Below are the code and all the weights of a small trained network. Each question names an input and a class and asks about switching units off, where a switched-off unit gives its printed mean instead of its output.

import numpy as np


def w(rows, s, z=0):
    codes = np.array(rows[::2]) - 128.0
    scale = np.full(codes.shape[1], s)
    scale[-1] = z or s
    return codes * scale


def norm(h):
    return h / np.sqrt((h * h).mean(-1, keepdims=True) + 1e-5)


def f(y):
    return y / 2 * (1 + np.tanh(0.7978845608 * (y + 0.044715 * y**3)))


def log_softmax(a):
    a = a - a.max(-1, keepdims=True)
    return a - np.log(np.exp(a).sum(-1, keepdims=True))


def net(x, mask):
    res = np.array(x, float).reshape(1, 6) / 4 @ E
    u = 0
    for l in range(3):
        y = f(norm(res) @ A[l][:, :-1].T + A[l][:, -1])
        res = res + np.where(mask[u : u + 5], y, B[l][:, -1]) @ B[l][:, :-1]
        u += 5
    return log_softmax(norm(res)[-1] @ U[:, :-1].T + U[:, -1])


A, B = {}, {}
E = w([
[194,122,193],'x0',
[118,92,230],'x1',
[207,113,148],'x2',
[41,2,150],'x3',
[70,163,201],'x4',
[127,128,182],'x5',
],0.0044)
A[0] = w([
[104,66,222,157],'L0N0',
[190,255,174,5],'L0N1',
[22,133,179,55],'L0N2',
[88,160,107,132],'L0N3',
[46,75,122,45],'L0N4',
],0.0058,0.0019)
B[0] = w([
[48,191,106,244],'L0N0',
[71,161,112,249],'L0N1',
[163,62,35,187],'L0N2',
[64,118,254,150],'L0N3',
[93,116,76,162],'L0N4',
],0.0075,0.0016)
A[1] = w([
[176,143,112,20],'L1N0',
[170,206,231,150],'L1N1',
[156,85,82,206],'L1N2',
[100,69,254,160],'L1N3',
[69,160,42,252],'L1N4',
],0.0088,0.0017)
B[1] = w([
[39,125,62,132],'L1N0',
[2,247,144,235],'L1N1',
[195,220,112,163],'L1N2',
[172,231,130,184],'L1N3',
[80,240,199,254],'L1N4',
],0.0035,0.0041)
A[2] = w([
[160,91,85,158],'L2N0',
[132,172,49,251],'L2N1',
[143,138,247,217],'L2N2',
[85,147,143,105],'L2N3',
[104,99,127,95],'L2N4',
],0.012,0.0026)
B[2] = w([
[230,170,254,135],'L2N0',
[77,135,252,255],'L2N1',
[116,227,115,208],'L2N2',
[215,102,93,188],'L2N3',
[89,96,158,127],'L2N4',
],0.0066,0.0053)
U = w([
[8,46,87,129],'0',
[217,110,155,112],'1',
[95,241,150,198],'2',
[157,102,57,3],'3',
],0.014,0.0067)

Each question gives the input, the list of numbers given to net, and the class t.
The units are the neurons (one row each of A and B). Each row of codes is followed by its name. A weight is (code - 128) times the scale printed after its matrix; where a second scale follows, it is the last column's (A, B and U).
mask holds one flag per neuron, layer by layer. A switched-off neuron (its flag False) gives its mean, the last column of its row in B, instead of its output. The means were averaged over made-up inputs and are rounded, as every weight is.
A unit's drop is (log p(t) with every unit on - log p(t) with that unit switched off) / (log p(t) with every unit on - log p(t) with every unit switched off).
The circuit of an input: a set's keep is (log p(t) with only the set's units on - log p(t) with every unit switched off) / (log p(t) with every unit on - log p(t) with every unit switched off). Starting from the 12 units with the biggest drops (on a tie, the unit counted first), units are removed one at a time, each time the one whose removal leaves the highest keep (on an exact tie, the one counted first), for as long as the keep stays at least 0.8.
units of the circuit, in order: the units of the circuit, biggest drop first
top k neurons: the k neurons with the biggest drops, biggest first
k most important neurons of layer l: the k neurons of layer l with the biggest drops, biggest first
drop of u: that unit's drop, to one decimal
input [5,4,6,8,-5,3], class 2: top 3 neurons : L2N2, L1N3, L0N0
input [-4,0,6,3,3,1], class 0: top 2 neurons : L0N0, L2N2
input [5,-3,6,0,0,-5], class 1: top 4 neurons : L1N4, L0N0, L0N3, L2N2
input [6,-2,-6,6,6,4], class 0: units of the circuit, in order : L0N2, L2N1
input [1,-5,3,-1,-4,2], class 1: top 3 neurons : L0N0, L1N1, L2N2
input [1,7,-2,1,1,-6], class 0: top 3 neurons : L0N0, L0N2, L0N4
input [-6,-8,-7,1,6,3], class 0: top neuron : L2N2
input [3,0,-2,4,-5,-3], class 1: units of the circuit, in order : L2N0, L1N1
input [1,-6,3,4,4,6], class 0: units of the circuit, in order : L0N2, L2N2
input [3,-7,6,7,4,-7], class 1: 2 most important neurons of layer 0 : L0N1, L0N0
input [1,8,1,-1,-7,-7], class 1: 2 most important neurons of layer 1 : L1N4, L1N1
input [-4,5,-8,0,8,-7], class 0: 2 most important neurons of layer 0 : L0N2, L0N4
input [5,0,-7,2,-8,-6], class 1: 2 most important neurons of layer 2 : L2N0, L2N2
input [4,-2,0,4,-4,-6], class 1: most important neuron of layer 1 : L1N1
input [2,-8,-7,5,4,3], class 0: drop of L1N1 : 0.1
input [6,-6,0,7,-8,-7], class 1: drop of L2N0 : 0.3
input [-3,-7,8,2,-3,4], class 1: drop of L1N1 : 0.2
